Below are the code and all the weights of a small trained network. Each question names an input and a class and asks about switching units off, where a switched-off unit gives its printed mean instead of its output.

import numpy as np


def w(rows, s, z=0):
    codes = np.array(rows[::2]) - 128.0
    scale = np.full(codes.shape[1], s)
    scale[-1] = z or s
    return codes * scale


def f(y):
    return np.maximum(y, 0)


def log_softmax(a):
    a = a - a.max(-1, keepdims=True)
    return a - np.log(np.exp(a).sum(-1, keepdims=True))


def net(x, mask):
    res = np.array(x, float).reshape(1, 6) / 4 @ E
    y = f(res @ A[0][:, :-1].T + A[0][:, -1])
    res = res + np.where(mask, y, B[0][:, -1]) @ B[0][:, :-1]
    return log_softmax(res[-1] @ U[:, :-1].T + U[:, -1])


A, B = {}, {}
E = w([
[125,143,104,182,150,103],'x0',
[60,1,94,125,142,179],'x1',
[156,140,54,104,216,122],'x2',
[193,113,154,12,208,94],'x3',
[87,80,183,199,190,41],'x4',
[204,117,72,228,155,172],'x5',
],0.0079)
A[0] = w([
[161,219,139,166,135,114,144],'n1',
[163,145,94,65,103,186,161],'n2',
[103,54,101,208,149,153,203],'n3',
[151,114,2,168,194,178,157],'n4',
[173,140,96,89,89,208,172],'n5',
[141,124,140,224,150,108,255],'n6',
[67,176,141,139,86,124,212],'n7',
[154,115,156,64,202,64,181],'n8',
[8,132,154,125,58,127,173],'n9',
[46,73,210,151,77,118,170],'n10',
[106,80,162,72,207,94,199],'n11',
[126,80,92,156,149,183,186],'n12',
[160,170,126,105,103,175,113],'n13',
[138,191,166,184,148,60,170],'n14',
[119,201,128,207,138,89,165],'n15',
[119,8,230,156,111,72,156],'n16',
[99,131,160,172,93,78,193],'n17',
[154,133,141,33,218,95,165],'n18',
[156,139,107,47,126,116,224],'n19',
[160,202,127,124,115,141,208],'n20',
[178,190,133,107,96,140,203],'n21',
[128,240,137,142,123,73,152],'n22',
],0.01,0.0042)
B[0] = w([
[201,120,144,150,95,41,213],'n1',
[26,69,218,166,84,145,214],'n2',
[113,119,39,219,197,145,235],'n3',
[112,1,101,174,169,86,244],'n4',
[67,48,201,160,54,148,220],'n5',
[170,136,99,171,184,122,241],'n6',
[155,110,92,82,57,144,204],'n7',
[90,143,133,58,186,16,246],'n8',
[105,130,83,72,46,196,231],'n9',
[130,238,62,100,82,226,233],'n10',
[80,194,108,72,183,99,239],'n11',
[66,89,85,182,158,151,202],'n12',
[128,90,199,156,61,123,183],'n13',
[213,171,111,92,137,66,226],'n14',
[195,122,99,139,114,115,218],'n15',
[120,237,108,160,186,163,235],'n16',
[189,184,86,116,93,156,202],'n17',
[69,132,143,56,174,25,254],'n18',
[69,115,209,80,157,84,222],'n19',
[154,89,186,151,80,88,213],'n20',
[154,102,234,147,77,99,218],'n21',
[193,115,159,95,98,74,227],'n22',
],0.0079,0.0087)
U = w([
[50,139,157,10,225,63,155],'0',
[110,156,55,60,62,219,227],'1',
[134,219,95,165,205,193,1],'2',
[97,30,54,191,203,139,227],'3',
[85,67,245,124,82,141,78],'4',
[254,134,152,125,131,71,88],'5',
],0.0084,0.00094)

Each question gives the input, the list of numbers given to net, and the class t.
The units are the neurons (one row each of A and B). Each row of codes is followed by its name. A weight is (code - 128) times the scale printed after its matrix; where a second scale follows, it is the last column's (A, B and U).
mask holds one flag per neuron, in row order. A switched-off neuron (its flag False) gives its mean, the last column of its row in B, instead of its output. The means were averaged over made-up inputs and are rounded, as every weight is.
A unit's drop is (log p(t) with every unit on - log p(t) with that unit switched off) / (log p(t) with every unit on - log p(t) with every unit switched off).
The circuit of an input: a set's keep is (log p(t) with only the set's units on - log p(t) with every unit switched off) / (log p(t) with every unit on - log p(t) with every unit switched off). Starting from the 12 units with the biggest drops (on a tie, the unit counted first), units are removed one at a time, each time the one whose removal leaves the highest keep (on an exact tie, the one counted first), for as long as the keep stays at least 0.8.
circuit, biggest first: the units of the circuit, biggest drop first
most important unit: the unit with the biggest drop
top k neurons: the k neurons with the biggest drops, biggest first
drop when u is switched off: that unit's drop, to one decimal
input [7,-2,-7,3,4,-1], class 5: most important unit : n14
input [-7,2,6,-5,6,-4], class 1: top 2 neurons : (n9, n10)
input [-5,3,-3,-4,8,6], class 2: circuit, biggest first : (n16, n10)
input [1,0,3,-2,-5,4], class 3: top 3 neurons : (n4, n12, n22)
input [7,7,6,2,-5,-2], class 3: top 2 neurons : (n4, n12)
input [1,8,-8,4,-7,-6], class 1: top 2 neurons : (n10, n9)
input [7,3,-2,-7,8,-4], class 2: top 3 neurons : (n16, n3, n6)
input [-7,-8,3,8,7,7], class 0: top 2 neurons : (n18, n8)
input [-4,7,-6,1,4,1], class 2: drop when n16 is switched off : 0.3
input [-5,-2,-4,-5,2,-6], class 1: drop when n11 is switched off : 0.0
input [-4,7,6,-2,-6,0], class 3: drop when n12 is switched off : 0.1
